
[[ -11 -196  319   44  361  -37  -20  182  -35 -119  192 -456    4 -216
   -57 -407 -132 -167  310  302  250  123 -316 -382   65  291 -121  -10
  -130  121  -98 -176  -48  160 -170  146    6   -3  100]
 [  39  288   50   82  -43  -50 -129  -61   98 -134  310 -266  562  113
    36  -74 -204   -5  144 -220 -353  192 -238  200 -347   83  205  -48
  -383   94 -162 -163  223 -332 -233  130  130 -207  -40]
 [ 169  168  -17  -18 -150  262  -42  -72 -162   80 -206   69 -129   26
    69  -17  348  145 -210 -227  -28 -387  463  105   53 -236  -11 -131
   377  -81 -108  132  -89 -139  142  -59   99 -111   92]
 [ -65 -104 -156  -27  216  -42   16   93  -19   92  130  -65  260   18
   -13 -142 -121   38  141  123 -211  -43 -415   18 -119  131  -27 -122
  -392  -40  -54  -42   45  -10  -27   90  -99 -141   -6]
 [  38  163   87  -33 -209   54 -106 -141  -15   41  186  157  135  -42
    93   16  128   99 -137 -174 -359  -45   52  200 -330  -18  271   20
    86   92  -70  -36  232 -125 -145  -43 -112 -205 -112]
 [   0 -209  -14   82  284   42   55  163 -174  144  -69 -135 -255 -114
    86 -236   87  -45   36  154  214 -284 -155 -215  258  -17 -294 -206
    43   81    1   88 -270  202  166  135 -165   16  133]
 [ 138 -148  210   71  181   -5  201  175  106 -174 -131 -469  -20 -170
   121 -120  -76  -44   93   58  419   77  -54 -249  271  -82   -2  330
    26  120 -203  -86   60  142    8  133   90  111  148]
 [ 102 -112  -33  151   90   69  118  169  144 -121   -7 -203   10 -133
   151 -120  -15  100 -103  321  -64 -226 -311 -365  266   68  222  195
    23  -27 -242   64  -38  286  164  160  122  240  160]
 [-291   50   35  206  -55   37  -86  -73   -3  205   45   91 -100  269
  -149   28   69    3  -36  -90  -73  -95   70   83   40   51 -114 -403
  -139   17   -1  -41 -218 -127   39  222   11 -128  -16]
 [ -61 -115    6  -15  279    7   81  110  127  -89   52 -311  292  -20
   -59 -165 -191   34  210  194   12   92 -352 -153   48  198    6   52
  -374  -84 -186 -120   62  -14  -69  167   80  -60   77]
 [ 191 -136   83   48  210   85   48  166 -173    5  -71 -236 -228 -240
   179 -278  134  -41   -3  120  233 -292  -50 -272  229  -75 -158  -16
   234  117  -72   88 -167  222  130   49  -80   67  167]
 [ 293 -140  171    2  272    9   84  221 -104 -143   14 -449  -25 -327
   213 -330  -15  -88  137  127  277  -80 -185 -294  132  -36  -62  202
   123  173 -133  -19   21  209  -10   24  -36   74  156]
 [ -51  -65 -162  -18  -35   41   84   58  -27  161 -164   81   64  211
  -155   51   88   93    9  -54  -47 -120  118  155  -29  -91   -6  -70
  -165 -177  -74  -30   33  -79   67  -19  123 -120   -8]
 [  48  -60   25  -88   57   55  223  -47  141  -25 -167  -90   79 -167
   274  136    7  171 -130 -183  124   14  -17   88  103 -204   85  326
    18  125 -153   23  212  -20   22   98 -233 -114    5]
 [ -40   82 -195  -41 -165  -20   17 -111  -39  224   44  298  155  100
   122  175   87  147 -160 -294 -366 -105  -28  404 -288 -181  123  -62
  -133   67   15   34  196 -160   -5  -17 -255 -271 -144]
 [ -81  162 -286   -7 -132   77 -108  -88 -115  246   28  271  226  299
  -110   57  118  141  -62 -206 -451 -233   56  361 -277  -58   18 -367
  -225 -163  -11   34    0 -284   42  -16   23 -279  -73]
 [ 304   76   52  -34  269    8  -14  119 -138 -141  110 -469  285 -227
   250 -318 -104  -63  188 -108   59  -38 -245  -47  -67  -55 -108   25
   -85  178 -122  -15   60  -86  -73   48  -57 -119  123]
 [   0  152  252   41  -47   70 -252  -38 -164    7  252 -105   69   51
  -183 -273  101 -104  152  -42 -142   -8  127    9 -283  175   14 -288
    28   23  -44 -151  -17 -167 -216  -15  150 -196  -12]
 [ 201 -298  -26 -195  244   20  193  228 -101    0 -180 -198   17 -197
     2 -204   44   24  158  170  233  -72  -69 -124   33  -54  -49  266
   -27  -93 -106  -44  159  178    4 -134  -12  -34   70]
 [ 228 -202   -2  -29  285  -48  157  260 -102  -46  -84 -382   59 -175
   113 -245  -66  -67  185   90  266  -54 -203 -151  104  -87 -125  173
   -95   62  -99  -31   54  149   30   -7   -4   25  121]
 [ -94 -109  184   26  203   95  276  -46  311 -141 -215 -310    9 -184
   263  123  -95  158  -97  -58  364  105  -91 -160  401  -83    9  342
   -14  152 -245  -12   71   28   48  327 -175   -7  102]
 [ -31 -164  268   73  233  -74  205   65  152  -98  -14 -375  -47 -242
   255  -35 -146  -42   49  -43  393  192 -213 -157  229  -60  -64  278
   -54  322 -113  -90   85  120  -60  255 -259  -14   54]
 [-115    8 -209   40    5   32   68  -40  -90  275 -156  141  -13  203
    47  126   91   94  -85 -282  -29 -191   86  300   27 -230 -208 -265
  -149   14   29   76 -103 -171  147  107 -171 -218  -17]
 [   3 -157  -11 -108  207  125  161   75   98  -48 -182 -179   97  -80
   -16  -71   -1  142   54  152  134  -59  -69 -151  170   45   14  160
   -94 -158 -204  -26   60   35   41   72   54  -43   94]
 [-132  189  196  -67  -94  164 -230 -211  -83   80  191  133   79   40
  -137 -112  172   65   -3 -107 -275  -40  185  133 -306  176   64 -293
    58  -28  -47  -89   45 -253 -204   13  -32 -323  -83]
 [ 316 -152  -37 -103  217  -86  -16  221 -258   17  223 -158  106 -327
   209 -375    2  -83  145  155 -141 -159 -413  -95 -241   17   18   83
   -21  161    1    7  145  221  -72 -139 -222  -60   14]
 [   8 -103 -233    1   79 -170   71  181 -106  175   19  -62  274  232
  -141  -47 -119  -59  235 -103  -92   48 -192  261 -235  -80  -87  -96
  -492  -63   13 -125  123  -98  -42  -49   52 -173  -63]
 [ -89  259  145 -104  -66  200 -211 -253 -129  103   99  109  110   52
   -47  -67  192   88  -23 -304 -213  -72  284  263 -283   34  -57 -343
    78   12  -29  -34   12 -387 -160   20 -109 -409  -63]
 [-164  -32 -276  -40 -154  -14  154  -63  128  215 -144  285  205  265
   -62  300   23  217 -126 -189 -260  -24   14  377 -135 -154  160   47
  -324 -141  -67  -22  212 -157   52   20  -48 -204 -127]
 [  81  -54  384 -113  215  195  -80    9  -71 -148   86 -285  -74 -326
    -6 -370  121  -11  118  220  166  -43   37 -335   29  235   -5   38
   250   16 -162  -83   -1   67 -159   22    1  -83  104]
 [ 179 -183   66   99  224 -163   72  228 -180   56  127 -270  -90 -233
   257 -250  -55 -165  113   15  172  -74 -334 -108   19 -107 -155   40
   -31  332   39   -3  -14  228    5   61 -268   15   52]
 [  -9  181   -7  181  -68   53   37   17  255 -174    9 -299  377  209
   -44   48 -140   96   17  -61 -135   61  -72   -9   57   26  235   76
  -276  -93 -293 -100   79 -187   -6  213  383   25   93]
 [-121  -26   -9   25 -137  167   91  -93  114  106 -169  208 -152   42
    23  164  208  220 -272   -3  -74 -213  190   11  139  -77  159   45
   157  -89 -139   67    3   29  128   91  -28  -36    7]
 [ 170 -259   70   96  130 -151  123  235  -86   33  115 -149 -170 -293
   269 -182  -10 -100   -6  158  100 -105 -353 -198   49  -81   49  224
    72  293   -3    9   69  392   37   20 -258  122   29]
 [-104  -81   -8  -73  197  160   84  -61   22   83 -124  -11  -41 -103
   109  -31   83  160  -71   15   62 -165  -48  -51  174    7 -115  -68
     5  -19 -102   75  -70  -25   88  160 -214 -150   62]
 [-123 -125   44   13  131  204   29    6    6   77 -117   15 -196  -50
   -57 -113  171  125  -79  227   57 -260   38 -236  242  119  -58 -137
   117 -134 -128   51 -187  106  126  133    2   -9  106]
 [-196   36  231  -48   58   91 -110 -120    2   41  130  -36   69   33
  -162 -113   35   14  116  -21  -41  101   60   31 -153  206  -25 -189
  -103  -12  -67 -154   29 -184 -202   97  -30 -262  -46]
 [ -92 -132  -94   83  144  125  160   51  213  -25 -118  -81   21  -51
   112   16  -16  202 -140  250  -38 -199 -264 -251  330   72  115   99
   -88  -95 -225   78  -70  159  193  250    3  110  130]
 [ 164  -74  157   55  174  -99   61  107 -156   29   69 -281  -80 -230
   300 -171  -15 -129   72 -187  247   -4 -135   13    9 -190 -180   57
    56  382   25  -18   26   70  -45   77 -309  -93   33]
 [-212  146   61  177 -148   45    8 -165  201   51   51   59   69  142
    92  201    0  130 -192 -198 -163   11   -2  135   26  -36  152  -59
   -93  116 -119  -19   24 -150    9  271  -70 -109  -36]
 [ -75 -244   70  234  359 -241  140  205   -9   78  167 -346  -79 -168
   298 -153 -250 -174  136   36  261   61 -595 -153  209  -29 -257  -34
  -292  441   41  -30 -124  235   40  330 -402   31   53]
 [ -73 -139  308  209  202 -111  138  116  171 -130   64 -464  -47 -126
   136  -96 -194 -121  117   43  373  214 -253 -246  257   38  -49  179
  -132  297 -131 -142  -10  136  -65  313  -64   80   87]
 [-149 -100  -34  146 -134  -22   88   11   39  201  -68  191 -199  129
    -1  149  122   61 -179  -54  -37 -133   62   83   67 -122   63  -35
    -1   56  -16   10  -25   94  107   99  -89  -11  -45]
 [  40  148  184  123  -91  -32 -173  -70 -208  128  253   15  -95  -51
   162 -121  121 -108  -46 -273 -121  -88   45  161 -229  -91  -52 -250
   136  333   81  -16  -30  -85 -108   50 -237 -196  -63]
 [ -47   98  198  -43   13   79 -157  -52  -75   -2  163 -100  144   43
  -177 -195   53  -26  157  -27 -110   54   83   39 -247  177   20 -174
   -73  -41  -85 -158   61 -187 -212    3  100 -230  -25]
 [  21   79  119  -59 -180  -42    0  -70   78  -10  134   30  238   21
   -14   63   -1   50    6 -185 -205  177   41  238 -357  -24  291  192
  -105   69  -95 -167  367 -145 -231  -61   -7 -207 -143]
 [-240 -156  141  126  175   70   89  -30  103   85  -27  -43 -246 -114
   127  -19   40   68 -109  124  161 -109 -164 -216  311   78 -109  -84
    34  145  -73   39 -183  152   95  315 -263   -7   65]
 [-187  328  242   47  -90   83 -190 -221  182 -132  280 -171  465  178
  -150  -24 -117   54  122 -202 -297  268    0  161 -305  245  201 -159
  -291   -5 -191 -227  162 -443 -312  194  178 -294  -66]
 [  46 -114  541   14  121   91   55   61  259 -364  134 -458    8 -347
     5 -245  -62  -11   94  355  231  228 -110 -514  126  304  318  449
   165   75 -316 -215  198  220 -238  132  174  129   94]
 [ -38 -190  241  198  235    4  106  166  112 -114   18 -392 -154 -154
    65 -203  -79  -67   70  276  307  -12 -234 -428  352  131  -34   96
     3  131 -164  -62 -142  264   42  266   43  178  162]
 [ -22 -200   14  121   84   47  163  108   43   70 -135  -46 -259 -104
   140  -17   93   64 -148  151  160 -220  -86 -214  313  -79   -1   89
   120   71  -99   79 -110  265  187  151 -103  125   97]
 [ 185  -48  -58 -121  -74 -107   71  103  -77   47   45  -18  248    5
    -5  -30   -1   -3  105 -145 -132   81  -27  254 -359 -141  175  221
  -165   18  -46 -123  370  -52 -150 -198    0 -171 -108]
 [ -20 -407 -155  186  311 -259  209  320 -147  261    3 -112 -241  -89
   210 -123 -107 -153   86  114  249 -142 -501  -98  212 -152 -303  -62
  -243  296  123   50 -157  377  186  157 -382   82   35]
 [  62   65 -136   85 -198   63  114    4   81   58 -165   64   54  142
    80  183  114  162 -204 -174 -114 -171  153  158   48 -243  187  113
    22  -47 -144   50   87  -50  136   32  109   -6   14]
 [  82   25  -33  118  353  -36  -49  176  -22 -118  205 -501  361  -31
    70 -344 -245  -80  282  121  -54   -9 -515 -180   27  177 -124 -170
  -404   62 -146  -67  -97  -55  -29  222   85  -30  153]
 [  59  134  336   32  -24   15  -42  -32    6 -113   66 -323  118   -9
   -22 -102  -14  -78  139 -251  177  206  212   72 -122  -37   16   60
    19  152 -116 -187  140 -207 -225   58  111 -171    4]
 [  66 -185  198   55  114 -122  122  203   61 -101   49 -349   72  -71
   -58 -151 -126 -113  213  118  226  201 -149 -149   -7   49   86  267
  -164   84 -127 -203  172  138 -141   34  120   39   25]
 [-100   53 -172  -51 -214  156  127 -122  188   93 -234  236  137  206
   -52  285  135  297 -233 -142 -217 -123  217  229   -6 -137  259  115
   -61 -227 -192   23  173 -157   93   27  103 -128  -41]
 [ -14   20  -54    1 -168 -132  190  -48  128   95  -75   46  208  118
   135  299  -62   84  -85 -421  -36  186   46  424 -181 -308  156  261
  -225  162  -55  -98  346 -171  -73   26 -156 -206 -144]
 [ -46  167 -268   -2 -258  163  -67 -164  -44  238  -11  443   59  155
    71  165  251  263 -327 -168 -532 -377  110  294 -178 -126  194 -214
    60 -109  -52  155   28 -143  135  -11  -97 -190  -72]
 [-106   31  227  115   80 -106 -107   62   27  -55  282 -309  248  118
  -203 -209 -175 -156  305   17  -25  260 -179  -19 -220  230   20 -131
  -360   73  -80 -269   70 -129 -264  127  166 -137  -26]
 [-198 -221  316   88    5  132  124  -40  153   37 -107   60 -458 -199
    61   33  195   98 -228  224  243 -107  106 -329  342   70   95  152
   340   95 -124    7  -81  297   66  198 -164   94   44]
 [  31  248  168  -87 -134   77  -41 -175   64  -72   40 -108  328   61
     9   63   15   85   31 -391 -101  183  237  312 -286  -83  147   77
   -71   48 -144 -145  285 -387 -228    8   45 -317  -75]
 [-117 -142 -122  -15  354   37  144   13  -35  159 -117 -110   -3  -94
   232  -36  -52   87    9  -88  159 -142 -270   26  227  -93 -334 -163
  -199  135  -10  100 -152  -25  144  255 -402 -182   70]
 [ -58  214   49   30 -203   38  -45 -173  153  -18  172   83  280   57
    93  128   -2  144 -138 -211 -382   59  -37  226 -262    0  327   58
   -99   72 -140  -69  250 -207 -135   92  -45 -192 -105]
 [ -70   51  -84 -122  -63   -6   84  -79   92   69  -43   49  347  160
   -59  156  -45  135   43 -259 -157  148   40  362 -258  -84  124   90
  -315  -71 -101 -126  303 -277 -131   -9  -20 -292 -118]
 [-153 -196   19   46  268  129   69   52   13   85  -73  -66 -183 -115
    42 -145   63   84  -32  255  119 -236 -186 -283  308  129 -152 -142
     2  -25  -99   70 -230  170  141  227 -146    8  122]
 [-206  116 -209   35 -133   14  -71 -144  -52  298   66  331  135  263
   -31  153   80  131 -114 -261 -392 -139   -6  401 -244  -73   -4 -341
  -246  -15   41   18   14 -249   18   76 -178 -308 -133]
 [ -79  394 -106   90 -264  273 -155 -289  163  -12  115  220  272  117
   140  140  148  321 -362 -149 -641 -292   21  142 -102   43  365 -186
    54  -94 -232  127   21 -276   68  189   60 -139    8]
 [ 165 -249  142   74  269 -165  115  296  -89  -48   89 -412  -21 -205
   106 -286 -130 -188  235  140  291   69 -325 -215   54   -9  -90  173
  -120  225  -41 -115   47  252  -65   50  -65   68   74]
 [ 133   41  105  100  100  -74   84   84  218 -249  206 -402  375 -176
   249  -94 -242   18   56   39 -108  152 -451 -132  -28   62  284  330
  -220  193 -246  -95  240   45 -110  189   15   50   52]]

[-160  -16  179  116 -112   46  -56   82 -107 -109   19  -51   73 -199
   39   44   77 -196   27  202 -190  -69 -133 -112  338  329  212   53
  -84  -67  -15] : 0
[   1  -96  363  165 -305  -24 -345  -14  -69 -173  122  -45   70 -258
 -100 -127 -174   34   45   70 -178 -493  -10 -420  -94 -299  195 -462
   -5  -42  236] : 31
[-280  -75  125   71  245  233   45   90  -80  198  -17  -51   74   83
  -73   53  353   18 -266   89 -268 -262  170   75  218  228  130  137
  109  -27   72] : 39
[-270 -190   62  -44 -135 -202  -65   54   43   42 -219  -68 -242 -172
  -59 -129 -167  -32  -15 -120 -142   96 -262 -120  136  -98  -62 -204
  -15   11   99] : 23
[-483  -77   94 -164  151   14  167  204 -108  252   42 -256  -37  103
  -25  -76  168  144  -63  -78 -122  180  -48  140  295  462   81  261
   75 -188   32] : 35
[-325  426 -152 -177  638  -59  215 -108  265  124  152 -376   94  326
  224   20  409   76 -556 -185  195  475   -2  220  336  398 -269  512
  186  261   -1] : 38
[ -95  -22 -115   45  413  222  127  -76 -122  110 -223  153  142  185
  -16  101  504  -72 -341   22 -146   -2  193  314  100  402  137  249
  197  -41 -115] : 15
[ 344 -124   54   34 -132  -78 -407 -282 -167 -152  121  160  241  153
   17 -144 -240  137  203 -184  -66  -71   18 -184 -483   25   71 -563
  143 -242   16] : 4
[  30 -263  -56   29   60    3   25 -162 -203  -61 -435  112 -123 -116
  -37  -97   55 -131  -63 -102  -63   73 -107  139  -96   65  201  -76
  118 -109 -161] : 33
[-440  358   19 -191  259 -187  156  125   63   -7  124 -295   85   64
   99   -2  322   83 -265  -56  108  453  -54  188  416  534    1  412
   89   42  -41] : 27
[-271    0   32   11  170  100   42  113  -84  117   -9   35  127   94
  -23   79  321  -27 -146   85 -227    2   73  128  273  457  100  172
   56  -95    3] : 44
[-329    8   15  -48  225  100   97  161 -154  164  -22   36  158  154
  -49   89  419   51 -145   69 -210   99  142  271  273  616  159  261
  115 -173  -71] : 24
[ -77 -221   78   16  127  177   74  -93 -121  134   27 -193  -15   82
   79 -128  -50  -53   -4  -99  -94  -52 -164  -86   41  207   91   72
   42 -147   37] : 42
[-550 -179  213 -259  109   17  294  185 -134  314  200 -604 -178   82
   18 -326 -122  262   44 -281   53  149 -249  -49  184  285   94  311
   64 -289  167] : 61
[  71 -187  -85   57   75  -48   27 -214 -132 -150 -500  114 -151 -190
    0  -82   69 -222 -152  -84   -1  116 -159  123  -60  -31  171  -54
  111    9 -175] : 14
[  19   15   25  121 -147 -121 -322  -14 -123 -188 -119  148  140 -130
  104  251   65 -238  139  279 -310  283  -71   80  342  564  128 -186
  -64   -9 -346] : 43
[-383  121  108  -79  349  175  217   95   -6  203  257 -337  126  195
   83  -42  299   77 -251  -30  -29   26    5   43  320  454   47  434
   81  -67  117] : 46
[ 263  331  186  265 -194  -54 -325 -149  -32 -542  127  275  406 -266
    1   39  180 -216 -129  237   -6 -347   86 -288  -48  -11  266 -253
    1   47  115] : 54
[ 180   78  286  191  -61   30 -305 -198 -121 -333   59 -145  164 -235
   46  -31   20  -70 -109  123  -20 -289   70 -212  -68 -106  300 -245
   81   74  -61] : 1
[-228   30  107   14  449  278  176  -58   -5  185   84 -294   69  161
   36  -68  334   61 -415  -62  -21 -208  113   37  125  117   73  308
  177   51  121] : 9
[ 146 -315  297   18 -815 -445 -418  -79 -171 -399   -9  -68 -188 -508
    2 -368 -864  -75  632 -142   -9   37 -591 -594 -240 -297  170 -760
 -183 -274  107] : 32
[ -29 -270   96  -24  141   53   -4 -199 -121   77 -143 -301 -181  -12
   56 -200 -149   34  -67 -204   -4   11 -161  -53 -109  -86   85  -85
  134  -43  -54] : 45
[-293  102  -34  -85  120 -152   -7   49  107   67   -4  -79    1   73
   39   -6  112   26 -155  -81  -82  252 -101   33  247  259 -128   53
   46   48   59] : 34
[-197 -234  236   54   67   13  -31  -22 -214  -45 -443 -226 -258 -348
 -146  -96  145   15 -258   15  -95 -199   62  112   37 -245  361  -82
  185   73 -164] : 70
[-494   39  -76 -212 -241 -568 -111  285   75  -13 -304  168 -176 -170
 -144  -11   16   82   39  -97 -172  536 -190  146  305  248 -136 -201
   -8  -43   -3] : 2
[-303   70  241  -61   -2  -32   71  120 -219  -89   92 -406   37 -184
   98  -40   96  -24   32  101   11  216 -137   61  383  531  337  290
    6 -135 -191] : 17
[ 183  -50   51  141 -154  -73 -254 -209   17 -225  -17   45   47 -126
  124  -34 -215 -225   78   18  -89   13 -259 -275    6   11   -8 -290
  -66   31    8] : 69
[ 404 -152 -121  241 -142  -58 -404 -377  223 -151  -95  427   66   42
   43  -60 -310 -242  -16 -114 -200 -256 -204 -450 -317 -418 -315 -677
  -43  127  294] : 58
[ 123  -99 -192  221  451  368   92 -272   50  102 -240  243  106  202
   87  123  379 -323 -405   50 -199 -187   44   84   78  165  -49  167
   91  126    9] : 26
[-503  163  -36  -39  225  -44   73  220  207  199  -12   41   31  103
  -57  122  390    0 -353   54 -240   64   43   81  468  292 -193  197
   25  133  194] : 55
[-187  138  221   63  253  319   97   22  -80   87  463 -409  279  158
  214   40  198  -62  -89  148  -86  -83  -30 -108  387  607  153  410
  -11  -84   38] : 8
[ 398 -249  -66  112 -247 -199 -254 -393  -28 -317 -310  253  -99 -191
   27 -247 -406 -214  115 -233   44  -15 -351 -304 -438 -393   -8 -567
   24  -48   69] : 51
[ 336 -244    0   41  -50   -9 -470 -283 -222    1   68  162  228  280
   39  -20 -212  159  258 -141 -233   31   90  -34 -418  225   34 -602
  170 -255 -159] : 59
[ -72 -152  300  -98  200  126 -197 -171 -112  239  434 -708   29  272
  169 -204 -292  365   63 -242  -19  -29  -18 -188 -131   97   16 -158
  177 -106  -10] : 37
